Below is a small trained network, with its code and all its weights. Each question gives an input and a class and asks what happens when units are switched off, that is, made to give their printed mean instead of their output.

import numpy as np


def w(rows, s, z=0):
    codes = np.array(rows[::2]) - 128.0
    scale = np.full(codes.shape[1], s)
    scale[-1] = z or s
    return codes * scale


def norm(h):
    return h / np.sqrt((h * h).mean(-1, keepdims=True) + 1e-5)


def f(y):
    return np.maximum(y, 0)


def log_softmax(a):
    a = a - a.max(-1, keepdims=True)
    return a - np.log(np.exp(a).sum(-1, keepdims=True))


def net(x, mask):
    res = np.array(x, float).reshape(1, 7) / 4 @ E
    u = 0
    for l in range(2):
        y = f(norm(res) @ A[l][:, :-1].T + A[l][:, -1])
        res = res + np.where(mask[u : u + 16], y, B[l][:, -1]) @ B[l][:, :-1]
        u += 16
    return log_softmax(norm(res)[-1] @ U[:, :-1].T + U[:, -1])


A, B = {}, {}
E = w([
[133,98,105,145,106,128,114,117],'x0',
[126,127,124,131,122,124,129,135],'x1',
[131,131,134,127,133,131,129,121],'x2',
[117,128,118,138,105,114,134,159],'x3',
[209,137,157,163,151,192,86,219],'x4',
[64,196,56,202,169,155,120,131],'x5',
[117,68,153,178,255,64,139,153],'x6',
],0.0094)
A[0] = w([
[119,125,156,92,94,132,120,176,34],'0.n1',
[216,122,165,156,114,134,121,147,117],'0.n2',
[132,147,126,90,63,147,142,93,24],'0.n3',
[97,131,136,137,88,102,151,174,181],'0.n4',
[137,119,116,165,116,115,133,117,137],'0.n5',
[115,162,105,171,126,165,152,110,71],'0.n6',
[63,148,154,138,111,144,104,112,13],'0.n7',
[167,112,170,184,163,118,84,156,1],'0.n8',
[187,149,153,64,94,115,110,109,106],'0.n9',
[140,11,206,91,143,81,169,146,73],'0.n10',
[140,113,192,194,128,155,97,120,72],'0.n11',
[148,97,132,171,136,125,91,102,123],'0.n12',
[113,151,106,110,90,96,165,57,156],'0.n13',
[148,89,164,183,176,82,136,136,38],'0.n14',
[90,54,123,155,198,105,181,134,135],'0.n15',
[133,154,76,147,141,127,155,107,98],'0.n16',
],0.011,0.0051)
B[0] = w([
[150,72,125,161,88,152,101,143,152],'0.n1',
[39,129,180,113,70,158,59,167,214],'0.n2',
[107,85,156,139,245,115,119,254,187],'0.n3',
[158,124,164,94,186,172,141,51,169],'0.n4',
[110,173,168,81,213,124,117,116,145],'0.n5',
[133,134,66,166,128,138,97,86,167],'0.n6',
[119,113,100,178,87,173,176,55,136],'0.n7',
[138,67,46,80,207,128,203,201,180],'0.n8',
[99,71,148,146,103,160,105,132,213],'0.n9',
[154,167,79,68,54,117,157,63,255],'0.n10',
[133,142,122,108,174,137,131,148,164],'0.n11',
[135,189,180,126,132,124,189,180,160],'0.n12',
[127,97,106,110,174,127,228,210,218],'0.n13',
[96,113,71,40,98,165,203,127,197],'0.n14',
[80,135,207,234,124,86,94,105,236],'0.n15',
[54,134,135,115,147,151,99,110,161],'0.n16',
],0.0074,0.0078)
A[1] = w([
[169,97,95,169,185,133,153,151,32],'1.n1',
[83,102,96,91,85,156,136,136,94],'1.n2',
[44,159,68,116,171,121,181,140,108],'1.n3',
[199,52,162,55,132,52,214,159,19],'1.n4',
[129,151,135,142,118,10,139,57,96],'1.n5',
[161,165,122,96,186,199,124,164,67],'1.n6',
[93,112,102,119,73,152,146,107,81],'1.n7',
[128,110,126,172,142,137,106,179,67],'1.n8',
[141,54,215,65,87,128,149,164,88],'1.n9',
[187,161,116,145,101,206,54,144,7],'1.n10',
[158,73,182,179,156,129,87,158,139],'1.n11',
[105,205,94,201,133,159,97,129,103],'1.n12',
[109,136,104,159,125,187,119,168,105],'1.n13',
[93,103,99,71,116,157,182,71,160],'1.n14',
[144,107,167,96,67,79,110,68,128],'1.n15',
[137,129,73,62,100,138,134,140,5],'1.n16',
],0.011,0.0029)
B[1] = w([
[180,174,85,131,90,119,144,113,150],'1.n1',
[170,174,126,160,190,83,99,70,186],'1.n2',
[184,152,163,213,113,174,74,151,227],'1.n3',
[110,77,59,14,139,73,132,133,233],'1.n4',
[33,133,162,52,17,206,124,60,174],'1.n5',
[125,106,88,131,86,85,151,95,179],'1.n6',
[186,142,144,125,171,131,161,142,162],'1.n7',
[175,131,138,109,131,138,167,80,159],'1.n8',
[124,66,184,191,175,88,16,162,251],'1.n9',
[32,113,159,96,74,169,132,62,177],'1.n10',
[183,186,75,171,118,122,97,85,165],'1.n11',
[140,67,133,41,113,68,169,143,190],'1.n12',
[129,166,136,82,116,131,188,113,186],'1.n13',
[221,156,88,135,145,104,126,193,205],'1.n14',
[89,209,74,123,88,254,189,103,175],'1.n15',
[141,95,156,163,200,73,124,142,157],'1.n16',
],0.0087,0.011)
U = w([
[172,51,107,69,174,49,99,190,157],'0',
[73,142,103,49,44,147,183,77,254],'1',
[190,196,61,198,165,123,196,158,108],'2',
[2,134,186,207,141,105,140,86,27],'3',
[124,98,197,154,77,180,34,138,45],'4',
],0.019,0.0032)

Each question gives the input, the list of numbers given to net, and the class t.
The units are the neurons (one row each of A and B). Each row of codes is followed by its name. A weight is (code - 128) times the scale printed after its matrix; where a second scale follows, it is the last column's (A, B and U).
mask holds one flag per neuron, layer by layer. A switched-off neuron (its flag False) gives its mean, the last column of its row in B, instead of its output. The means were averaged over made-up inputs and are rounded, as every weight is.
A unit's drop is (log p(t) with every unit on - log p(t) with that unit switched off) / (log p(t) with every unit on - log p(t) with every unit switched off).
The circuit of an input: a set's keep is (log p(t) with only the set's units on - log p(t) with every unit switched off) / (log p(t) with every unit on - log p(t) with every unit switched off). Starting from the 12 units with the biggest drops (on a tie, the unit counted first), units are removed one at a time, each time the one whose removal leaves the highest keep (on an exact tie, the one counted first), for as long as the keep stays at least 0.8.
circuit, biggest first: the units of the circuit, biggest drop first
most important unit: the unit with the biggest drop
k most important neurons: the k neurons with the biggest drops, biggest first
k most important neurons of layer l: the k neurons of layer l with the biggest drops, biggest first
drop when u is switched off: that unit's drop, to one decimal
input [2,3,-1,-3,-2,0,5], class 1: circuit, biggest first	0.n10; 1.n9
input [-1,3,-1,1,0,-5,7], class 1: 3 most important neurons	0.n10; 0.n15; 1.n5
input [-4,1,-7,-2,7,-5,0], class 4: 2 most important neurons	0.n2; 0.n13
input [8,8,-3,-8,-3,-3,1], class 1: circuit, biggest first	1.n15
input [-8,-2,5,-1,-1,-2,8], class 1: 2 most important neurons	0.n15; 1.n5
input [-7,0,-6,-1,8,-5,0], class 4: 3 most important neurons of layer 1	1.n10; 1.n12; 1.n14
input [-1,-3,-7,-7,-3,1,7], class 3: 2 most important neurons	0.n15; 1.n4
input [-5,-2,7,-1,6,-7,-1], class 4: 2 most important neurons of layer 0	0.n2; 0.n13
input [4,-6,-6,-4,-7,-3,0], class 0: 2 most important neurons	0.n13; 1.n14
input [8,1,-7,2,0,-6,-8], class 0: 2 most important neurons of layer 1	1.n3; 1.n5
input [-6,-3,6,1,-1,-5,1], class 1: 4 most important neurons	0.n10; 1.n15; 0.n3; 0.n8
input [-4,0,5,-3,0,-8,-5], class 0: 2 most important neurons	0.n15; 0.n3
input [-7,-4,-1,6,-7,0,-7], class 0: 2 most important neurons	0.n13; 0.n3
input [-6,8,4,8,1,-8,-3], class 4: 2 most important neurons of layer 1	1.n15; 1.n9
input [-8,-4,8,-6,2,5,5], class 2: most important unit	1.n9
input [-4,7,-5,7,1,-6,-3], class 4: 2 most important neurons of layer 1	1.n15; 1.n12
input [-1,6,3,-4,-1,1,6], class 3: drop when 1.n4 is switched off	0.1
input [8,-7,1,-5,-2,-1,-7], class 0: drop when 1.n4 is switched off	0.0
input [-7,-5,2,-1,-1,8,-3], class 2: drop when 1.n3 is switched off	0.1
input [-8,-5,8,0,-2,-1,7], class 1: most important unit	0.n10
input [4,-1,8,1,1,-8,-7], class 4: drop when 0.n14 is switched off	0.3
